Below are the code and all the weights of a small trained network. Each question names an input and a class and asks about switching units off, where a switched-off unit gives its printed mean instead of its output.

import numpy as np


def w(rows, s, z=0):
    codes = np.array(rows[::2]) - 128.0
    scale = np.full(codes.shape[1], s)
    scale[-1] = z or s
    return codes * scale


def f(y):
    return np.maximum(y, 0)


def log_softmax(a):
    a = a - a.max(-1, keepdims=True)
    return a - np.log(np.exp(a).sum(-1, keepdims=True))


def net(x, mask):
    res = np.array(x, float).reshape(1, 5) / 4 @ E
    y = f(res @ A[0][:, :-1].T + A[0][:, -1])
    res = res + np.where(mask, y, B[0][:, -1]) @ B[0][:, :-1]
    return log_softmax(res[-1] @ U[:, :-1].T + U[:, -1])


A, B = {}, {}
E = w([
[222,91,40,105,153,254,102,162,232],'x0',
[59,5,108,101,139,147,51,13,78],'x1',
[139,164,28,81,93,20,7,164,155],'x2',
[97,8,104,79,94,58,199,212,163],'x3',
[128,79,241,181,165,159,18,249,74],'x4',
],0.0032)
A[0] = w([
[124,120,154,134,130,154,166,119,122,108],'n0',
[124,87,243,147,144,150,14,244,89,94],'n1',
[150,106,94,118,129,186,119,145,157,107],'n2',
[142,116,108,120,130,160,122,136,146,107],'n3',
[141,145,122,136,124,134,122,127,119,253],'n4',
[141,167,136,136,127,126,145,167,135,103],'n5',
[125,115,158,136,130,164,176,117,122,113],'n6',
[119,25,111,114,125,72,190,192,152,113],'n7',
[136,179,137,140,137,155,97,95,122,109],'n8',
[150,107,95,118,130,185,120,144,157,106],'n9',
[137,121,116,124,129,148,124,133,140,111],'n10',
[125,144,103,122,122,117,157,93,133,103],'n11',
[127,96,123,121,126,111,147,149,137,112],'n12',
[128,134,115,124,126,124,142,109,135,113],'n13',
[113,77,124,123,129,139,88,72,118,105],'n14',
[132,150,130,136,132,139,114,113,126,112],'n15',
[124,111,165,138,131,171,186,114,121,112],'n16',
[130,143,82,122,120,86,71,142,141,98],'n17',
[136,177,136,142,136,155,98,96,123,107],'n18',
[124,117,157,135,130,158,171,118,122,108],'n19',
[128,166,51,110,120,91,215,26,153,111],'n20',
[71,159,210,129,112,2,161,91,40,109],'n21',
[147,205,142,133,126,127,168,199,144,112],'n22',
[113,136,146,132,124,106,136,122,109,111],'n23',
[144,182,140,137,128,126,152,182,139,104],'n24',
[132,139,131,130,128,127,133,139,130,117],'n25',
[114,136,146,131,124,105,135,122,109,112],'n26',
[169,87,56,116,127,242,108,167,181,116],'n27',
[94,7,126,114,129,148,45,13,99,113],'n28',
[153,241,147,128,121,126,192,226,154,119],'n29',
[124,100,182,142,133,198,216,107,121,119],'n30',
[124,102,175,141,132,190,205,109,121,120],'n31',
[128,141,102,121,124,114,158,95,134,118],'n32',
[124,157,71,114,123,103,191,50,147,104],'n33',
[150,244,154,153,149,194,52,53,113,111],'n34',
[114,28,110,116,127,71,188,191,147,118],'n35',
[130,161,51,116,114,46,41,153,143,106],'n36',
[129,129,123,127,126,123,121,129,130,120],'n37',
[130,149,78,121,118,75,70,145,139,103],'n38',
],0.0084,0.0046)
B[0] = w([
[139,139,118,127,128,114,96,133,113,152],'n0',
[204,112,107,138,106,216,120,208,148,254],'n1',
[151,169,133,150,141,116,146,120,144,171],'n2',
[143,155,126,144,134,121,137,124,135,149],'n3',
[99,23,254,43,158,114,146,128,203,243],'n4',
[141,115,100,142,124,113,141,121,106,152],'n5',
[140,137,127,119,131,109,89,133,113,163],'n6',
[106,153,150,101,88,163,160,93,71,214],'n7',
[117,150,132,118,105,141,147,113,94,159],'n8',
[151,170,131,151,140,116,145,121,142,170],'n9',
[137,145,125,138,131,124,134,125,132,140],'n10',
[148,131,113,138,119,153,127,149,125,152],'n11',
[124,141,127,124,113,138,138,118,106,150],'n12',
[139,130,122,133,124,139,126,139,126,140],'n13',
[146,100,95,145,128,105,151,122,107,167],'n14',
[125,140,127,127,117,133,136,122,111,139],'n15',
[143,139,126,117,132,105,81,135,109,172],'n16',
[150,145,125,123,136,104,82,133,97,172],'n17',
[119,152,129,120,105,140,146,113,93,157],'n18',
[140,140,119,126,129,112,92,133,112,157],'n19',
[182,100,131,140,116,194,126,196,137,221],'n20',
[193,210,142,165,165,109,174,99,182,242],'n21',
[144,80,93,140,132,99,150,111,109,185],'n22',
[141,150,121,143,135,125,135,124,133,146],'n23',
[146,105,92,144,125,107,146,117,102,165],'n24',
[132,125,119,132,127,124,131,126,122,133],'n25',
[141,149,123,143,134,125,135,124,134,147],'n26',
[169,189,160,160,159,102,169,111,170,225],'n27',
[160,38,83,141,135,67,179,112,107,229],'n28',
[145,47,87,139,139,88,158,104,113,216],'n29',
[150,139,140,100,139,91,59,137,106,202],'n30',
[147,137,139,103,137,96,68,136,108,193],'n31',
[144,119,128,132,124,151,128,150,132,158],'n32',
[173,116,119,142,115,177,126,179,126,193],'n33',
[98,166,151,95,76,157,175,95,56,212],'n34',
[103,148,157,98,92,163,159,93,76,214],'n35',
[163,146,150,105,149,91,50,134,91,216],'n36',
[129,131,125,129,128,125,123,128,125,132],'n37',
[151,145,135,117,140,104,77,131,99,181],'n38',
],0.03,0.0049)
U = w([
[158,102,104,153,103,234,113,234,164,111],'0',
[122,45,30,153,143,71,168,97,117,125],'1',
[132,167,143,94,158,81,1,141,101,122],'2',
[142,222,157,190,174,113,180,99,212,122],'3',
[83,162,158,89,44,182,172,85,70,126],'4',
[63,80,180,84,147,140,118,130,226,254],'5',
[76,154,60,162,125,138,98,131,151,97],'6',
[72,146,46,174,115,147,77,127,159,94],'7',
],0.0077,0.0035)

Each question gives the input, the list of numbers given to net, and the class t.
The units are the neurons (one row each of A and B). Each row of codes is followed by its name. A weight is (code - 128) times the scale printed after its matrix; where a second scale follows, it is the last column's (A, B and U).
mask holds one flag per neuron, in row order. A switched-off neuron (its flag False) gives its mean, the last column of its row in B, instead of its output. The means were averaged over made-up inputs and are rounded, as every weight is.
A unit's drop is (log p(t) with every unit on - log p(t) with that unit switched off) / (log p(t) with every unit on - log p(t) with every unit switched off).
The circuit of an input: a set's keep is (log p(t) with only the set's units on - log p(t) with every unit switched off) / (log p(t) with every unit on - log p(t) with every unit switched off). Starting from the 12 units with the biggest drops (on a tie, the unit counted first), units are removed one at a time, each time the one whose removal leaves the highest keep (on an exact tie, the one counted first), for as long as the keep stays at least 0.8.
units of the circuit, in order: the units of the circuit, biggest drop first
k most important neurons: the k neurons with the biggest drops, biggest first
drop of u: that unit's drop, to one decimal
input [-6,-8,-5,-7,-7], class 1: 3 most important neurons => [n29, n1, n22]
input [-5,5,6,7,-6], class 4: 2 most important neurons => [n35, n7]
input [8,7,3,8,-5], class 3: units of the circuit, in order => [n27]
input [1,7,-8,-4,0], class 2: 2 most important neurons => [n30, n31]
input [5,-4,8,8,-3], class 2: 3 most important neurons => [n36, n38, n34]
input [-8,-7,-4,7,5], class 3: 3 most important neurons => [n21, n28, n34]
input [4,-5,0,-3,-4], class 1: 4 most important neurons => [n1, n29, n21, n22]
input [-6,6,1,1,4], class 1: 2 most important neurons => [n28, n27]
input [3,-7,-1,8,6], class 4: 2 most important neurons => [n7, n35]
input [-2,7,-8,1,-5], class 2: 2 most important neurons => [n30, n31]
input [1,1,-4,6,5], class 4: 2 most important neurons => [n7, n35]
input [5,-5,-6,-3,-2], class 2: 3 most important neurons => [n30, n28, n31]
input [-2,5,2,4,1], class 1: 2 most important neurons => [n28, n34]
input [7,-6,-4,8,6], class 4: units of the circuit, in order => [n7]
input [1,5,-7,7,5], class 2: 3 most important neurons => [n30, n31, n34]
input [-8,5,-6,-8,8], class 0: drop of n7 => 0.3
input [-1,3,-3,-8,1], class 4: drop of n34 => 0.4
input [2,-3,-5,6,-5], class 4: drop of n7 => 1.6
